Here is a tiny trained network, its code and every weight. The questions are about switching its units off for an input and a class, where a switched-off unit gives its printed mean instead of its output.

import numpy as np


def w(rows, s, z=0):
    codes = np.array(rows[::2]) - 128.0
    scale = np.full(codes.shape[1], s)
    scale[-1] = z or s
    return codes * scale


def norm(h):
    return h / np.sqrt((h * h).mean(-1, keepdims=True) + 1e-5)


def f(y):
    return np.maximum(y, 0)


def log_softmax(a):
    a = a - a.max(-1, keepdims=True)
    return a - np.log(np.exp(a).sum(-1, keepdims=True))


def net(x, mask):
    res = np.array(x, float).reshape(1, 3) / 4 @ E
    u = 0
    for l in range(2):
        y = f(norm(res) @ A[l][:, :-1].T + A[l][:, -1])
        res = res + np.where(mask[u : u + 7], y, B[l][:, -1]) @ B[l][:, :-1]
        u += 7
    return log_softmax(norm(res)[-1] @ U[:, :-1].T + U[:, -1])


A, B = {}, {}
E = w([
[204,120,141,92,18,175,40,226,124],'x0',
[222,132,140,149,80,2,250,160,95],'x1',
[120,204,140,55,90,167,188,105,58],'x2',
],0.0039)
A[0] = w([
[88,113,136,101,112,219,51,154,156,145],'L0N0',
[141,213,154,46,143,145,133,102,94,4],'L0N1',
[188,99,104,237,128,127,70,140,191,55],'L0N2',
[198,192,87,180,70,70,185,176,80,51],'L0N3',
[132,228,140,19,124,140,149,162,3,35],'L0N4',
[178,137,214,137,89,115,163,219,132,97],'L0N5',
[104,133,75,184,212,139,189,77,148,149],'L0N6',
],0.0038,0.0037)
B[0] = w([
[108,90,136,89,134,51,244,140,62,244],'L0N0',
[82,118,132,152,4,164,131,85,159,146],'L0N1',
[112,164,112,139,24,113,193,36,136,188],'L0N2',
[104,47,188,77,103,71,206,184,107,233],'L0N3',
[135,154,110,221,23,181,172,58,182,202],'L0N4',
[103,115,117,118,209,127,173,125,88,225],'L0N5',
[169,209,171,129,119,103,155,186,84,255],'L0N6',
],0.0042,0.0033)
A[1] = w([
[46,120,130,83,160,220,68,110,141,104],'L1N0',
[212,130,145,119,80,145,76,194,158,103],'L1N1',
[143,45,133,213,141,80,89,155,218,63],'L1N2',
[182,140,129,99,69,176,90,190,107,120],'L1N3',
[104,129,172,146,100,107,204,148,117,251],'L1N4',
[163,91,110,197,135,87,102,113,254,91],'L1N5',
[131,158,158,119,144,123,93,164,94,90],'L1N6',
],0.0068,0.0031)
B[1] = w([
[248,59,156,146,68,8,192,219,109,169],'L1N0',
[58,205,126,163,233,103,148,70,106,164],'L1N1',
[135,196,132,120,59,186,215,89,90,167],'L1N2',
[94,175,130,197,247,79,156,56,163,174],'L1N3',
[113,88,106,128,146,184,2,145,158,255],'L1N4',
[98,168,154,48,57,223,128,111,75,161],'L1N5',
[94,67,86,97,131,168,120,124,141,132],'L1N6',
],0.005,0.0092)
U = w([
[150,60,157,119,110,47,182,189,99,193],'0',
[106,179,136,143,49,179,170,72,115,192],'1',
[97,190,138,168,251,89,120,102,120,170],'2',
[97,74,101,117,125,178,8,149,151,142],'3',
[153,131,90,110,139,116,111,115,203,4],'4',
[167,136,94,75,145,116,107,106,201,5],'5',
],0.012,0.0035)

Each question gives the input, the list of numbers given to net, and the class t.
The units are the neurons (one row each of A and B). Each row of codes is followed by its name. A weight is (code - 128) times the scale printed after its matrix; where a second scale follows, it is the last column's (A, B and U).
mask holds one flag per neuron, layer by layer. A switched-off neuron (its flag False) gives its mean, the last column of its row in B, instead of its output. The means were averaged over made-up inputs and are rounded, as every weight is.
A unit's drop is (log p(t) with every unit on - log p(t) with that unit switched off) / (log p(t) with every unit on - log p(t) with every unit switched off).
The circuit of an input: a set's keep is (log p(t) with only the set's units on - log p(t) with every unit switched off) / (log p(t) with every unit on - log p(t) with every unit switched off). Starting from the 12 units with the biggest drops (on a tie, the unit counted first), units are removed one at a time, each time the one whose removal leaves the highest keep (on an exact tie, the one counted first), for as long as the keep stays at least 0.8.
circuit, biggest first: the units of the circuit, biggest drop first
k most important neurons: the k neurons with the biggest drops, biggest first
k most important neurons of layer l: the k neurons of layer l with the biggest drops, biggest first
drop of u: that unit's drop, to one decimal
input [5,-4,1], class 2: circuit, biggest first -> L1N3
input [8,7,-5], class 2: circuit, biggest first -> L1N1, L1N3
input [7,-6,-6], class 2: circuit, biggest first -> L1N1, L1N3
input [-6,6,-8], class 1: 4 most important neurons -> L1N2, L1N5, L0N0, L1N0
input [-2,3,-3], class 3: 2 most important neurons of layer 1 -> L1N4, L1N0
input [8,2,6], class 2: circuit, biggest first -> L1N3, L1N1
input [7,6,0], class 2: circuit, biggest first -> L1N1, L1N3
input [8,-4,7], class 2: 2 most important neurons -> L1N3, L1N1
input [5,-5,3], class 0: 2 most important neurons -> L1N0, L0N6
input [-1,-4,4], class 0: 2 most important neurons -> L1N0, L0N2
input [3,3,-2], class 3: 3 most important neurons -> L1N4, L0N5, L1N0
input [8,6,-6], class 2: 2 most important neurons -> L1N1, L1N3
input [-7,-6,-8], class 1: 2 most important neurons -> L1N2, L1N5
input [1,-3,3], class 3: most important neuron of layer 1 -> L1N2
input [-7,-8,6], class 0: 3 most important neurons -> L1N0, L1N3, L1N1
input [2,-4,2], class 0: 2 most important neurons -> L1N0, L0N6
input [7,2,-8], class 1: 2 most important neurons of layer 1 -> L1N2, L1N5
input [-2,-3,-4], class 1: 4 most important neurons of layer 1 -> L1N2, L1N4, L1N5, L1N3
input [6,4,-7], class 1: 2 most important neurons -> L1N2, L1N5
input [6,-1,5], class 2: circuit, biggest first -> L1N3
input [-2,2,2], class 3: drop of L1N4 -> 0.9
input [5,-8,1], class 0: drop of L1N0 -> 0.7
input [5,-2,-1], class 2: drop of L0N5 -> 0.0
input [8,3,7], class 2: 2 most important neurons of layer 0 -> L0N2, L0N0
